Here is a tiny trained network, its code and every weight. The questions are about switching its units off for an input and a class, where a switched-off unit gives its printed mean instead of its output.

import numpy as np


def w(rows, s, z=0):
    codes = np.array(rows[::2]) - 128.0
    scale = np.full(codes.shape[1], s)
    scale[-1] = z or s
    return codes * scale


def f(y):
    return y / 2 * (1 + np.tanh(0.7978845608 * (y + 0.044715 * y**3)))


def log_softmax(a):
    a = a - a.max(-1, keepdims=True)
    return a - np.log(np.exp(a).sum(-1, keepdims=True))


def net(x, mask):
    res = np.array(x, float).reshape(1, 5) / 4 @ E
    y = f(res @ A[0][:, :-1].T + A[0][:, -1])
    res = res + np.where(mask, y, B[0][:, -1]) @ B[0][:, :-1]
    return log_softmax(res[-1] @ U[:, :-1].T + U[:, -1])


A, B = {}, {}
E = w([
[109,138,122,150,110,127,143,111],'x0',
[163,189,47,199,237,115,85,99],'x1',
[120,131,126,127,129,128,135,137],'x2',
[186,205,101,23,113,4,175,73],'x3',
[187,77,15,52,85,254,207,88],'x4',
],0.012)
A[0] = w([
[176,128,82,163,224,143,156,113,174],'neuron 0',
[46,77,184,138,116,152,90,190,241],'neuron 1',
[69,138,202,144,147,61,86,133,247],'neuron 2',
[106,176,143,164,150,85,110,124,79],'neuron 3',
[50,193,123,157,249,61,77,135,159],'neuron 4',
[211,248,71,93,117,57,150,111,105],'neuron 5',
[131,175,224,126,127,40,79,197,254],'neuron 6',
[89,160,205,140,36,48,146,124,237],'neuron 7',
[111,198,119,90,155,31,152,98,168],'neuron 8',
[206,213,53,71,116,79,184,114,146],'neuron 9',
[135,96,228,143,78,83,127,169,138],'neuron 10',
[152,37,133,121,110,229,198,154,167],'neuron 11',
[173,20,188,42,47,142,139,118,228],'neuron 12',
[55,102,203,192,101,140,74,156,189],'neuron 13',
[164,190,185,39,60,45,247,94,174],'neuron 14',
[111,86,120,208,158,183,156,190,240],'neuron 15',
[185,133,72,197,210,145,114,143,167],'neuron 16',
[135,178,151,225,185,92,43,170,240],'neuron 17',
],0.011,0.0056)
B[0] = w([
[79,242,93,186,196,189,70,16,191],'neuron 0',
[101,115,203,153,61,179,97,214,213],'neuron 1',
[159,120,194,117,142,76,26,209,225],'neuron 2',
[139,189,224,51,188,113,172,92,176],'neuron 3',
[47,210,225,116,233,77,189,60,236],'neuron 4',
[219,200,139,36,199,127,163,122,224],'neuron 5',
[95,85,194,106,139,33,35,222,242],'neuron 6',
[160,96,152,114,76,88,57,214,215],'neuron 7',
[189,91,151,46,183,80,74,92,212],'neuron 8',
[255,164,65,79,161,102,158,38,230],'neuron 9',
[169,105,46,172,101,141,49,198,192],'neuron 10',
[47,53,61,165,83,151,178,66,227],'neuron 11',
[102,110,115,119,24,119,175,163,234],'neuron 12',
[129,132,183,187,81,159,105,181,217],'neuron 13',
[215,155,77,30,62,71,167,182,250],'neuron 14',
[73,117,124,230,136,181,101,72,208],'neuron 15',
[55,191,99,237,202,150,163,39,202],'neuron 16',
[59,209,248,183,159,131,186,160,246],'neuron 17',
],0.0091,0.022)
U = w([
[109,80,216,179,72,195,17,215,254],'0',
[57,153,229,209,177,142,132,141,137],'1',
[41,9,114,171,43,176,139,119,206],'2',
[53,142,46,218,180,208,71,66,39],'3',
[165,55,146,98,109,6,16,180,69],'4',
[134,168,221,72,203,91,115,112,13],'5',
[167,108,104,83,50,115,181,145,106],'6',
[191,157,74,127,204,187,132,75,114],'7',
],0.011,0.0055)

Each question gives the input, the list of numbers given to net, and the class t.
The units are the neurons (one row each of A and B). Each row of codes is followed by its name. A weight is (code - 128) times the scale printed after its matrix; where a second scale follows, it is the last column's (A, B and U).
mask holds one flag per neuron, in row order. A switched-off neuron (its flag False) gives its mean, the last column of its row in B, instead of its output. The means were averaged over made-up inputs and are rounded, as every weight is.
A unit's drop is (log p(t) with every unit on - log p(t) with that unit switched off) / (log p(t) with every unit on - log p(t) with every unit switched off).
unit that matters most: the unit with the biggest drop
top k neurons: the k neurons with the biggest drops, biggest first
drop of u: that unit's drop, to one decimal
input [4,-2,-3,0,-4], class 0: unit that matters most -> neuron 9
input [3,-4,4,0,-8], class 0: top 2 neurons -> neuron 13; neuron 1
input [-6,7,-4,-3,0], class 1: top 3 neurons -> neuron 17; neuron 4; neuron 11
input [-4,4,-2,-2,0], class 1: top 3 neurons -> neuron 11; neuron 9; neuron 17
input [4,0,-8,5,-4], class 4: top 2 neurons -> neuron 7; neuron 6
input [6,8,-5,-5,1], class 3: top 2 neurons -> neuron 0; neuron 16
input [-5,4,7,0,-8], class 1: top 3 neurons -> neuron 17; neuron 14; neuron 9
input [-3,0,-5,-2,-7], class 0: top 3 neurons -> neuron 2; neuron 6; neuron 10
input [2,-1,3,4,-8], class 4: top 2 neurons -> neuron 6; neuron 7
input [1,3,-5,-7,5], class 3: drop of neuron 8 -> 0.0
input [5,1,-6,-5,2], class 3: drop of neuron 12 -> 0.1
input [-7,-1,5,3,-8], class 4: drop of neuron 6 -> 0.5
